Here is a tiny trained network, its code and every weight. The questions are about switching its units off for an input and a target symbol, where a switched-off unit gives its printed mean instead of its output.

import numpy as np


def w(rows, s, z=0):
    codes = np.array(rows[::2]) - 128.0
    scale = np.full(codes.shape[1], s)
    scale[-1] = z or s
    return codes * scale


def f(y):
    return np.maximum(y, 0)


def softmax(a):
    e = np.exp(a - a.max(-1, keepdims=True))
    return e / e.sum(-1, keepdims=True)


def log_softmax(a):
    a = a - a.max(-1, keepdims=True)
    return a - np.log(np.exp(a).sum(-1, keepdims=True))


def net(x, mask):
    ids = ['αβγδεζθμξσφω'.index(c) for c in x.split()]
    T = len(ids)
    res = E[ids] + P[:T]
    u = 0
    for l in range(2):
        r = res
        for j in range(2):
            rows = slice(2 * j, 2 * j + 2)
            q, k, v = (r @ M[l][rows].T for M in (Q, K, V))
            z = softmax(np.where(np.tri(T) > 0, q @ k.T / 2**0.5, -1e9)) @ v
            o = O[l][rows]
            res = res + np.where(mask[u + j], z, o[:, -1]) @ o[:, :-1]
        u += 2
        y = f(res @ A[l][:, :-1].T + A[l][:, -1])
        res = res + np.where(mask[u : u + 4], y, B[l][:, -1]) @ B[l][:, :-1]
        u += 4
    return log_softmax(res[-1] @ U[:, :-1].T + U[:, -1])


Q, K, V, O, A, B = {}, {}, {}, {}, {}, {}
E = w([
[109,95,147,114,148],'α',
[178,182,152,72,103],'β',
[120,119,124,165,116],'γ',
[97,198,135,146,133],'δ',
[111,91,154,114,154],'ε',
[179,69,245,145,168],'ζ',
[109,85,151,118,156],'θ',
[105,68,167,132,165],'μ',
[73,74,128,108,200],'ξ',
[248,137,109,89,170],'σ',
[49,143,44,99,177],'φ',
[144,72,196,25,112],'ω',
],0.017)
P = w([
[77,127,152,85,164],'0',
[100,130,131,94,169],'1',
[83,111,132,89,126],'2',
[133,147,109,88,178],'3',
[89,104,118,99,111],'4',
[155,148,97,98,175],'5',
[100,99,106,107,95],'6',
[178,147,88,109,170],'7',
[111,95,95,113,79],'8',
[206,147,81,118,165],'9',
[123,91,85,124,65],'10',
[234,152,73,127,164],'11',
[134,92,72,126,43],'12',
[246,152,70,153,151],'13',
],0.013)
Q[0] = w([
[123,251,147,217,129],'0.h1',
[84,208,156,180,81],'0.h1',
[148,139,152,156,133],'0.h2',
[127,137,61,106,126],'0.h2',
],0.032)
K[0] = w([
[85,91,184,87,207],'0.h1',
[103,82,251,104,179],'0.h1',
[129,141,160,161,165],'0.h2',
[158,118,21,133,113],'0.h2',
],0.025)
V[0] = w([
[142,67,166,37,188],'0.h1',
[57,118,236,129,176],'0.h1',
[155,109,33,58,2],'0.h2',
[190,154,60,228,103],'0.h2',
],0.0052)
O[0] = w([
[110,234,122,85,222,252],'0.h1',
[22,254,156,210,191,108],'0.h1',
[48,64,28,127,134,95],'0.h2',
[124,144,42,88,22,23],'0.h2',
],0.0034,0.0031)
A[0] = w([
[2,100,153,161,41,255],'0.n1',
[166,86,201,139,88,221],'0.n2',
[185,132,73,166,225,31],'0.n3',
[114,222,40,194,141,218],'0.n4',
],0.0085,0.0018)
B[0] = w([
[107,74,235,111,2,200],'0.n1',
[246,119,31,73,114,162],'0.n2',
[44,77,39,190,140,254],'0.n3',
[217,70,93,19,39,196],'0.n4',
],0.0069,0.0052)
Q[1] = w([
[185,238,111,205,244],'1.h1',
[88,163,168,190,47],'1.h1',
[157,90,28,77,247],'1.h2',
[106,32,139,22,81],'1.h2',
],0.014)
K[1] = w([
[59,82,159,60,206],'1.h1',
[82,201,168,195,144],'1.h1',
[127,5,76,141,118],'1.h2',
[231,182,98,186,50],'1.h2',
],0.018)
V[1] = w([
[163,44,145,48,161],'1.h1',
[94,7,102,210,206],'1.h1',
[3,169,13,81,100],'1.h2',
[44,39,143,204,141],'1.h2',
],0.015)
O[1] = w([
[170,124,107,199,197,255],'1.h1',
[123,7,80,171,80,168],'1.h1',
[67,187,8,82,64,185],'1.h2',
[161,200,146,190,77,115],'1.h2',
],0.012,0.014)
A[1] = w([
[44,105,248,77,37,254],'1.n1',
[67,94,116,50,82,37],'1.n2',
[218,108,91,209,86,89],'1.n3',
[140,158,161,2,186,63],'1.n4',
],0.0095,0.0067)
B[1] = w([
[172,112,104,103,2,170],'1.n1',
[160,143,169,147,109,176],'1.n2',
[83,131,176,122,120,251],'1.n3',
[107,163,134,146,184,192],'1.n4',
],0.021,0.019)
U = w([
[129,113,118,104,117,54],'α',
[42,103,123,11,171,21],'β',
[121,79,139,8,60,221],'γ',
[81,151,142,14,106,184],'δ',
[139,117,119,136,118,159],'ε',
[125,78,174,67,139,14],'ζ',
[120,113,129,121,118,114],'θ',
[110,110,160,130,108,83],'μ',
[19,139,101,196,100,98],'ξ',
[86,12,47,27,176,252],'σ',
[108,139,11,99,106,88],'φ',
[254,166,58,219,153,172],'ω',
],0.006,0.0046)

Each question gives the input, a string of symbols that net reads in full, and the target symbol t.
The units are the heads (2 rows each of Q, K, V and O) and the neurons (one row each of A and B). Each row of codes is followed by its name. A weight is (code - 128) times the scale printed after its matrix; where a second scale follows, it is the last column's (O, A, B and U).
mask holds one flag per unit, layer by layer, with each layer's heads first. A switched-off unit (its flag False) gives its mean, the last column of its rows in O or B, instead of its output. The means were averaged over made-up inputs and are rounded, as every weight is.
A unit's drop is (log p(t) with every unit on - log p(t) with that unit switched off) / (log p(t) with every unit on - log p(t) with every unit switched off).
The circuit of an input: a set's keep is (log p(t) with only the set's units on - log p(t) with every unit switched off) / (log p(t) with every unit on - log p(t) with every unit switched off). Starting from all 12 units, units are removed one at a time, each time the one whose removal leaves the highest keep (on an exact tie, the one counted first), for as long as the keep stays at least 0.8.
units of the circuit, in order: the units of the circuit, biggest drop first
unit that matters most: the unit with the biggest drop
k most important neurons: the k neurons with the biggest drops, biggest first
k most important neurons of layer l: the k neurons of layer l with the biggest drops, biggest first
heads that matter: for each layer, one digit per head in row order, 1 if its drop is at least 0.15 and else 0, layers parted by /
input γ ξ ξ γ θ δ γ δ θ θ ω, target δ: unit that matters most => 0.n4
input σ α ξ ξ σ φ φ σ γ γ, target σ: units of the circuit, in order => 0.n3, 0.n4, 1.h2, 1.n2
input γ ω φ σ ζ ξ μ θ σ ξ ξ ξ σ μ, target σ: heads that matter => 11 / 01
input γ ζ ξ ξ ξ ξ σ ξ ε, target σ: units of the circuit, in order => 1.h2, 1.n3
input σ γ ξ ξ ξ ξ ξ, target γ: 4 most important neurons => 0.n1, 1.n1, 1.n4, 0.n2
input θ φ ξ ξ ξ β ξ β, target ξ: heads that matter => 00 / 11
input μ ξ ξ ζ δ γ ξ ξ ω μ, target ω: heads that matter => 00 / 10
input ξ ξ ε ξ δ ξ ξ δ γ μ σ ξ δ γ, target ξ: 3 most important neurons => 0.n1, 0.n3, 1.n3
input σ μ β, target β: 2 most important neurons of layer 1 => 1.n4, 1.n1
input ω ζ ξ ξ α ξ φ ξ β γ ξ φ ξ ξ, target φ: units of the circuit, in order => 0.n3, 0.n4, 1.h2
input ξ σ σ ξ σ γ θ, target γ: units of the circuit, in order => 0.n1, 1.h1, 1.n1, 0.n3
input ξ δ μ, target δ: 3 most important neurons of layer 0 => 0.n4, 0.n1, 0.n3
input μ ξ ε γ δ γ ζ γ ξ δ α, target δ: units of the circuit, in order => 0.n4, 1.h1
input γ ξ σ ξ γ ξ μ ω ξ β ξ ε, target ξ: units of the circuit, in order => 1.n3, 1.h2
input δ ξ σ ξ μ ξ ω ξ, target ω: units of the circuit, in order => 1.h1
input ξ φ ξ σ γ ξ ξ μ ξ ξ, target ξ: units of the circuit, in order => 1.h2, 1.n3, 1.h1
input ξ μ γ μ ξ ξ ξ ξ μ γ θ, target γ: units of the circuit, in order => 1.h1, 1.n1, 0.h1
input β μ ε, target β: heads that matter => 00 / 11
input φ ξ ξ ξ ξ θ ξ μ, target ξ: units of the circuit, in order => 1.h2, 1.n3, 1.h1
input ξ ξ μ ξ δ δ ξ σ ε, target σ: units of the circuit, in order => 1.h2
input δ ξ μ, target δ: 3 most important neurons of layer 0 => 0.n4, 0.n3, 0.n1
input α σ ξ ξ ε μ ξ ω ε ξ ξ ξ ξ γ, target ξ: units of the circuit, in order => 1.n3, 1.h2
input ε μ ξ δ ζ ξ ω γ, target ω: 2 most important neurons => 0.n4, 0.n3
input δ μ γ β ξ, target β: units of the circuit, in order => 1.h1, 1.h2, 0.n1
input σ ξ δ ξ ξ ε μ ξ α μ γ ω, target ω: 2 most important neurons => 0.n3, 0.n2
